Below is a small trained network, with its code and all its weights. Each question gives an input and a class and asks what happens when units are switched off, that is, made to give their printed mean instead of their output.

import numpy as np


def w(rows, s, z=0):
    codes = np.array(rows[::2]) - 128.0
    scale = np.full(codes.shape[1], s)
    scale[-1] = z or s
    return codes * scale


def f(y):
    return np.maximum(y, 0)


def log_softmax(a):
    a = a - a.max(-1, keepdims=True)
    return a - np.log(np.exp(a).sum(-1, keepdims=True))


def net(x, mask):
    res = np.array(x, float).reshape(1, 7) / 4 @ E
    y = f(res @ A[0][:, :-1].T + A[0][:, -1])
    res = res + np.where(mask, y, B[0][:, -1]) @ B[0][:, :-1]
    return log_softmax(res[-1] @ U[:, :-1].T + U[:, -1])


A, B = {}, {}
E = w([
[52,143,222,166,26,37,17],'x0',
[89,118,115,115,148,113,136],'x1',
[144,127,128,141,120,129,125],'x2',
[119,126,125,120,147,126,113],'x3',
[145,208,1,46,34,104,57],'x4',
[99,123,121,123,125,134,142],'x5',
[101,124,127,126,115,153,139],'x6',
],0.0073)
A[0] = w([
[49,120,230,159,22,51,37,10],'N1',
[139,146,69,133,85,123,116,209],'N2',
[79,156,112,110,127,175,119,134],'N3',
[138,169,48,81,77,121,110,194],'N4',
[115,126,216,190,194,149,177,194],'N5',
[134,142,85,100,99,127,113,168],'N6',
[166,134,87,113,163,167,176,81],'N7',
[135,101,98,143,137,143,132,62],'N8',
[123,85,254,221,223,148,202,210],'N9',
[188,121,71,103,186,191,195,76],'N10',
[152,126,157,181,118,127,168,206],'N11',
[200,116,54,103,197,206,201,77],'N12',
[131,160,100,91,101,121,125,193],'N13',
[167,117,96,104,157,161,174,85],'N14',
[141,164,39,83,67,110,110,189],'N15',
[138,164,53,74,78,118,105,179],'N16',
[192,107,135,103,120,110,123,101],'N17',
],0.0093,0.0014)
B[0] = w([
[81,197,127,235,137,91,163,235],'N1',
[115,105,127,88,166,151,137,168],'N2',
[168,142,126,129,133,116,101,143],'N3',
[160,100,115,76,137,164,126,194],'N4',
[176,93,103,76,127,164,114,210],'N5',
[154,85,160,102,130,125,129,164],'N6',
[89,170,149,158,125,115,139,188],'N7',
[125,133,163,139,128,125,121,144],'N8',
[167,85,97,10,127,161,109,255],'N9',
[74,177,132,190,100,108,124,221],'N10',
[142,112,116,110,127,146,117,160],'N11',
[93,157,142,215,119,64,118,239],'N12',
[142,104,127,115,129,155,115,163],'N13',
[128,150,168,174,109,109,143,183],'N14',
[157,89,136,65,130,156,122,198],'N15',
[161,75,125,86,144,153,133,193],'N16',
[110,120,119,125,136,136,137,139],'N17',
],0.012,0.013)
U = w([
[175,33,101,1,139,167,88,254],'0',
[73,161,148,241,122,50,118,2],'1',
],0.0091,0.00074)

Each question gives the input, the list of numbers given to net, and the class t.
The units are the neurons (one row each of A and B). Each row of codes is followed by its name. A weight is (code - 128) times the scale printed after its matrix; where a second scale follows, it is the last column's (A, B and U).
mask holds one flag per neuron, in row order. A switched-off neuron (its flag False) gives its mean, the last column of its row in B, instead of its output. The means were averaged over made-up inputs and are rounded, as every weight is.
A unit's drop is (log p(t) with every unit on - log p(t) with that unit switched off) / (log p(t) with every unit on - log p(t) with every unit switched off).
top k neurons: the k neurons with the biggest drops, biggest first
drop when u is switched off: that unit's drop, to one decimal
input [5,-5,-2,2,-6,-1,4], class 0: top neuron : N9
input [-4,4,-8,-5,3,4,1], class 1: top 4 neurons : N9, N5, N12, N10
input [5,-1,-2,2,-6,1,-6], class 0: top 2 neurons : N9, N12
input [5,3,-2,5,-6,1,-8], class 0: top 2 neurons : N9, N12
input [6,-2,-3,5,-6,3,1], class 0: top 3 neurons : N9, N12, N5
input [-8,7,-8,-2,-6,3,-8], class 1: top 2 neurons : N12, N10
input [7,1,-5,1,7,8,1], class 0: top 2 neurons : N15, N12
input [-8,8,3,-7,-5,-6,0], class 1: top 2 neurons : N12, N10
input [6,-2,-6,-4,-8,8,2], class 0: drop when N9 is switched off : 1.5
input [1,0,5,-1,-8,-7,-7], class 0: drop when N16 is switched off : 0.0
input [-4,4,7,2,3,-1,-1], class 1: drop when N10 is switched off : 0.1
